Below is a small trained network, with its code and all its weights. Each question gives an input and a target symbol and asks what happens when units are switched off, that is, made to give their printed mean instead of their output.

import numpy as np


def w(rows, s, z=0):
    codes = np.array(rows[::2]) - 128.0
    scale = np.full(codes.shape[1], s)
    scale[-1] = z or s
    return codes * scale


def norm(h):
    return h / np.sqrt((h * h).mean(-1, keepdims=True) + 1e-5)


def f(y):
    return np.maximum(y, 0)


def softmax(a):
    e = np.exp(a - a.max(-1, keepdims=True))
    return e / e.sum(-1, keepdims=True)


def log_softmax(a):
    a = a - a.max(-1, keepdims=True)
    return a - np.log(np.exp(a).sum(-1, keepdims=True))


def net(x, mask):
    ids = ['αδεζηθξπσφψω'.index(c) for c in x.split()]
    T = len(ids)
    res = E[ids] + P[:T]
    u = 0
    for l in range(2):
        r = norm(res)
        for j in range(2):
            rows = slice(2 * j, 2 * j + 2)
            q, k, v = (r @ M[l][rows].T for M in (Q, K, V))
            z = softmax(np.where(np.tri(T) > 0, q @ k.T / 2**0.5, -1e9)) @ v
            o = O[l][rows]
            res = res + np.where(mask[u + j], z, o[:, -1]) @ o[:, :-1]
        u += 2
        y = f(norm(res) @ A[l][:, :-1].T + A[l][:, -1])
        res = res + np.where(mask[u : u + 4], y, B[l][:, -1]) @ B[l][:, :-1]
        u += 4
    return log_softmax(norm(res)[-1] @ U[:, :-1].T + U[:, -1])


Q, K, V, O, A, B = {}, {}, {}, {}, {}, {}
E = w([
[159,54,52],'α',
[81,234,38],'δ',
[67,13,36],'ε',
[172,228,68],'ζ',
[10,173,135],'η',
[179,31,147],'θ',
[181,96,35],'ξ',
[107,199,154],'π',
[31,157,109],'σ',
[111,194,70],'φ',
[128,180,33],'ψ',
[62,176,143],'ω',
],0.011)
P = w([
[246,77,76],'0',
[49,250,109],'1',
[140,212,91],'2',
[138,155,102],'3',
[224,233,28],'4',
[117,168,128],'5',
[115,254,107],'6',
[54,93,142],'7',
[107,170,75],'8',
[128,154,108],'9',
[119,87,66],'10',
[103,182,120],'11',
[165,191,73],'12',
],0.0069)
Q[0] = w([
[255,71,118],'L0H0',
[243,23,77],'L0H0',
[38,52,68],'L0H1',
[116,138,144],'L0H1',
],0.0073)
K[0] = w([
[128,102,107],'L0H0',
[119,123,93],'L0H0',
[142,251,14],'L0H1',
[212,76,142],'L0H1',
],0.011)
V[0] = w([
[167,233,110],'L0H0',
[254,92,153],'L0H0',
[180,14,171],'L0H1',
[78,84,116],'L0H1',
],0.0073)
O[0] = w([
[76,178,3,178],'L0H0',
[103,28,136,22],'L0H0',
[44,57,118,2],'L0H1',
[247,101,170,133],'L0H1',
],0.007,0.0068)
A[0] = w([
[188,157,82,64],'L0N0',
[182,68,68,254],'L0N1',
[42,29,252,80],'L0N2',
[196,115,127,142],'L0N3',
],0.012,0.0037)
B[0] = w([
[77,41,215,252],'L0N0',
[101,177,162,254],'L0N1',
[74,187,212,137],'L0N2',
[80,246,2,171],'L0N3',
],0.0079,0.0051)
Q[1] = w([
[99,169,9],'L1H0',
[146,17,108],'L1H0',
[62,212,54],'L1H1',
[33,139,10],'L1H1',
],0.011)
K[1] = w([
[179,116,127],'L1H0',
[167,172,151],'L1H0',
[202,5,74],'L1H1',
[93,64,103],'L1H1',
],0.013)
V[1] = w([
[170,131,255],'L1H0',
[176,192,137],'L1H0',
[205,97,98],'L1H1',
[115,97,199],'L1H1',
],0.018)
O[1] = w([
[156,74,233,7],'L1H0',
[162,196,252,144],'L1H0',
[100,81,132,74],'L1H1',
[242,73,122,82],'L1H1',
],0.013)
A[1] = w([
[248,160,87,137],'L1N0',
[138,163,105,245],'L1N1',
[150,18,154,255],'L1N2',
[150,93,176,25],'L1N3',
],0.013,0.0022)
B[1] = w([
[255,97,171,203],'L1N0',
[118,225,122,255],'L1N1',
[246,118,102,137],'L1N2',
[135,87,187,129],'L1N3',
],0.0095,0.007)
U = w([
[90,83,2,81],'α',
[98,112,114,151],'δ',
[172,108,43,116],'ε',
[94,116,94,46],'ζ',
[104,151,183,252],'η',
[154,128,109,84],'θ',
[86,75,80,154],'ξ',
[86,93,75,174],'π',
[136,162,139,209],'σ',
[103,115,109,131],'φ',
[75,78,101,231],'ψ',
[100,123,109,41],'ω',
],0.013,0.0027)

Each question gives the input, a string of symbols that net reads in full, and the target symbol t.
The units are the heads (2 rows each of Q, K, V and O) and the neurons (one row each of A and B). Each row of codes is followed by its name. A weight is (code - 128) times the scale printed after its matrix; where a second scale follows, it is the last column's (O, A, B and U).
mask holds one flag per unit, layer by layer, with each layer's heads first. A switched-off unit (its flag False) gives its mean, the last column of its rows in O or B, instead of its output. The means were averaged over made-up inputs and are rounded, as every weight is.
A unit's drop is (log p(t) with every unit on - log p(t) with that unit switched off) / (log p(t) with every unit on - log p(t) with every unit switched off).
The circuit of an input: a set's keep is (log p(t) with only the set's units on - log p(t) with every unit switched off) / (log p(t) with every unit on - log p(t) with every unit switched off). Starting from all 12 units, units are removed one at a time, each time the one whose removal leaves the highest keep (on an exact tie, the one counted first), for as long as the keep stays at least 0.8.
circuit, biggest first: the units of the circuit, biggest drop first
k most important neurons: the k neurons with the biggest drops, biggest first
k most important neurons of layer l: the k neurons of layer l with the biggest drops, biggest first
drop when u is switched off: that unit's drop, to one decimal
input α φ θ η, target α: circuit, biggest first => (L0H1 L1H0 L0H0)
input α ξ ε η η, target α: circuit, biggest first => (L1H0 L0H0 L1H1)
input η η φ, target η: circuit, biggest first => (L1H0 L0H1)
input η η η η η α ω ε, target η: circuit, biggest first => (L1H0 L0H0)
input α ψ ζ φ, target α: circuit, biggest first => (L0H0 L1H0 L1H1)
input ε ω δ ε ε η, target ε: 3 most important neurons => (L0N2 L0N1 L1N0)
input ε δ ε ε ε η σ ξ, target ε: 2 most important neurons => (L0N3 L0N2)
input α δ δ, target α: circuit, biggest first => (L0H1 L1H0 L0H0)
input α π θ θ ω, target α: circuit, biggest first => (L0H1 L1H0)
input ε ψ ψ η δ η ε, target ε: circuit, biggest first => (L0H0 L1H1 L0N1)
input α ζ η ε θ, target α: circuit, biggest first => (L0N3 L0H1 L1H0 L0H0)
input η σ η α, target η: 2 most important neurons => (L0N1 L0N0)
input ε ζ ε ξ η α ζ, target ε: 2 most important neurons => (L0N2 L0N1)
input ε ε α σ ε π, target ε: 3 most important neurons of layer 0 => (L0N1 L0N2 L0N0)
input ε φ σ ε φ, target ε: most important neuron => (L0N2)
input ε α ζ ζ ω ε α, target ε: 3 most important neurons => (L0N2 L0N1 L1N0)
input ε ξ ζ δ ω φ ζ η α ζ, target ε: 4 most important neurons => (L0N2 L0N1 L1N0 L0N0)
input ε ζ η φ σ, target ε: drop when L0N1 is switched off => 0.4
input α ε ξ, target α: drop when L1H0 is switched off => 0.7
input ε σ ω α η η, target ε: drop when L0N0 is switched off => 0.1
